Below are the code and all the weights of a small trained network. Each question names an input and a class and asks about switching units off, where a switched-off unit gives its printed mean instead of its output.

import numpy as np


def w(rows, s, z=0):
    codes = np.array(rows[::2]) - 128.0
    scale = np.full(codes.shape[1], s)
    scale[-1] = z or s
    return codes * scale


def f(y):
    return np.maximum(y, 0)


def log_softmax(a):
    a = a - a.max(-1, keepdims=True)
    return a - np.log(np.exp(a).sum(-1, keepdims=True))


def net(x, mask):
    res = np.array(x, float).reshape(1, 6) / 4 @ E
    y = f(res @ A[0][:, :-1].T + A[0][:, -1])
    res = res + np.where(mask, y, B[0][:, -1]) @ B[0][:, :-1]
    return log_softmax(res[-1] @ U[:, :-1].T + U[:, -1])


A, B = {}, {}
E = w([
[134,129,128,131,129,127,132,125,127],'x0',
[155,153,156,49,111,29,90,124,95],'x1',
[124,126,127,130,129,129,126,128,125],'x2',
[139,128,127,122,126,127,132,129,139],'x3',
[115,129,100,246,111,61,87,171,189],'x4',
[208,171,94,147,134,200,34,107,92],'x5',
],0.013)
A[0] = w([
[112,120,159,161,130,60,131,146,140,121],'neuron 0',
[167,127,107,135,131,145,57,134,106,157],'neuron 1',
[138,114,101,140,124,176,125,100,134,136],'neuron 2',
[179,147,142,108,112,214,132,128,100,139],'neuron 3',
[125,138,131,52,135,152,186,113,82,92],'neuron 4',
[102,126,124,147,140,151,139,122,147,88],'neuron 5',
[118,113,103,144,100,44,142,126,142,126],'neuron 6',
[144,115,110,138,140,157,132,123,104,145],'neuron 7',
[144,127,132,104,116,99,103,134,100,77],'neuron 8',
[116,93,135,140,140,66,130,121,143,131],'neuron 9',
[76,108,136,113,129,115,228,137,141,54],'neuron 10',
[157,134,97,150,132,249,124,120,130,137],'neuron 11',
[133,129,117,178,128,104,99,132,158,172],'neuron 12',
[137,134,119,228,123,80,73,141,183,11],'neuron 13',
[130,85,141,139,128,184,120,138,124,156],'neuron 14',
[120,134,116,172,127,103,96,135,156,129],'neuron 15',
[87,112,109,196,131,228,195,133,189,99],'neuron 16',
[135,134,169,67,120,122,106,135,79,113],'neuron 17',
[70,122,151,113,125,103,213,136,154,199],'neuron 18',
[95,113,121,185,129,216,182,133,174,243],'neuron 19',
[87,139,105,146,143,56,121,128,172,125],'neuron 20',
[134,132,143,128,147,197,123,121,120,169],'neuron 21',
[212,147,118,145,124,159,16,127,110,98],'neuron 22',
[132,135,113,204,124,101,83,136,176,187],'neuron 23',
[102,121,112,155,134,157,155,129,150,59],'neuron 24',
[179,138,115,142,131,139,41,124,108,3],'neuron 25',
[140,136,134,116,145,105,115,110,131,103],'neuron 26',
[145,145,123,97,131,78,103,113,101,162],'neuron 27',
],0.015,0.011)
B[0] = w([
[140,175,163,105,109,122,90,142,147,193],'neuron 0',
[121,153,85,144,150,142,134,124,130,198],'neuron 1',
[134,161,147,121,133,133,97,137,121,171],'neuron 2',
[118,199,136,141,134,113,84,129,123,204],'neuron 3',
[114,34,106,131,118,134,176,127,121,208],'neuron 4',
[154,117,157,120,121,126,125,136,134,149],'neuron 5',
[125,172,172,132,144,130,78,144,121,197],'neuron 6',
[131,165,143,91,115,117,110,128,142,161],'neuron 7',
[131,112,87,136,131,137,138,114,141,152],'neuron 8',
[112,161,168,145,133,138,97,137,115,182],'neuron 9',
[115,144,53,137,146,148,131,91,142,206],'neuron 10',
[122,204,169,150,127,112,64,131,121,223],'neuron 11',
[130,120,174,147,116,131,120,147,99,198],'neuron 12',
[131,127,6,125,144,168,172,82,154,212],'neuron 13',
[150,167,148,126,122,127,117,126,130,172],'neuron 14',
[110,94,127,88,132,119,160,130,113,184],'neuron 15',
[121,20,136,122,120,109,197,149,102,232],'neuron 16',
[133,106,83,131,141,142,162,128,155,190],'neuron 17',
[148,42,123,124,118,119,184,147,116,249],'neuron 18',
[120,155,30,116,143,167,132,79,155,254],'neuron 19',
[148,170,170,138,116,117,91,118,113,199],'neuron 20',
[147,171,150,143,130,114,90,136,146,188],'neuron 21',
[122,65,65,113,128,154,182,105,142,229],'neuron 22',
[127,70,185,126,123,93,146,154,123,231],'neuron 23',
[127,106,165,116,119,114,120,151,124,156],'neuron 24',
[124,34,184,105,108,103,181,152,118,177],'neuron 25',
[101,130,110,141,147,130,154,126,109,142],'neuron 26',
[125,93,150,140,114,126,144,132,120,189],'neuron 27',
],0.022,0.02)
U = w([
[82,160,31,124,173,160,148,66,203,250],'0',
[94,69,170,105,99,63,178,190,126,14],'1',
[119,255,210,153,125,62,38,175,150,144],'2',
],0.012,0.0023)

Each question gives the input, the list of numbers given to net, and the class t.
The units are the neurons (one row each of A and B). Each row of codes is followed by its name. A weight is (code - 128) times the scale printed after its matrix; where a second scale follows, it is the last column's (A, B and U).
mask holds one flag per neuron, in row order. A switched-off neuron (its flag False) gives its mean, the last column of its row in B, instead of its output. The means were averaged over made-up inputs and are rounded, as every weight is.
A unit's drop is (log p(t) with every unit on - log p(t) with that unit switched off) / (log p(t) with every unit on - log p(t) with every unit switched off).
The circuit of an input: a set's keep is (log p(t) with only the set's units on - log p(t) with every unit switched off) / (log p(t) with every unit on - log p(t) with every unit switched off). Starting from the 12 units with the biggest drops (on a tie, the unit counted first), units are removed one at a time, each time the one whose removal leaves the highest keep (on an exact tie, the one counted first), for as long as the keep stays at least 0.8.
circuit, biggest first: the units of the circuit, biggest drop first
top k neurons: the k neurons with the biggest drops, biggest first
drop of u: that unit's drop, to one decimal
input [8,2,1,-8,3,8], class 1: top neuron -> (neuron 25)
input [-4,6,2,-6,-3,3], class 0: top 2 neurons -> (neuron 23; neuron 16)
input [5,6,1,6,-6,1], class 0: top 4 neurons -> (neuron 23; neuron 16; neuron 18; neuron 17)
input [-3,-4,1,-2,-5,-7], class 0: top 3 neurons -> (neuron 10; neuron 19; neuron 23)
input [2,6,-1,-4,1,8], class 1: top 3 neurons -> (neuron 25; neuron 19; neuron 13)
input [5,5,3,2,3,6], class 1: top 3 neurons -> (neuron 25; neuron 19; neuron 10)
input [8,-7,1,-5,-5,-8], class 0: top 2 neurons -> (neuron 19; neuron 10)
input [-3,-6,4,-4,3,-2], class 1: top 3 neurons -> (neuron 16; neuron 23; neuron 24)
input [-5,1,1,2,2,6], class 1: top 4 neurons -> (neuron 19; neuron 25; neuron 10; neuron 23)
input [-1,-1,-6,-6,-8,-8], class 0: top 2 neurons -> (neuron 10; neuron 23)
input [7,6,-2,-5,-3,1], class 0: top 3 neurons -> (neuron 23; neuron 16; neuron 18)
input [3,-5,5,-7,0,3], class 2: drop of neuron 11 -> 0.5
input [-1,-5,2,3,-3,7], class 2: drop of neuron 11 -> 0.7
input [5,-5,7,2,-4,6], class 2: circuit, biggest first -> (neuron 11)
input [7,0,4,-4,0,-4], class 0: drop of neuron 11 -> 0.4
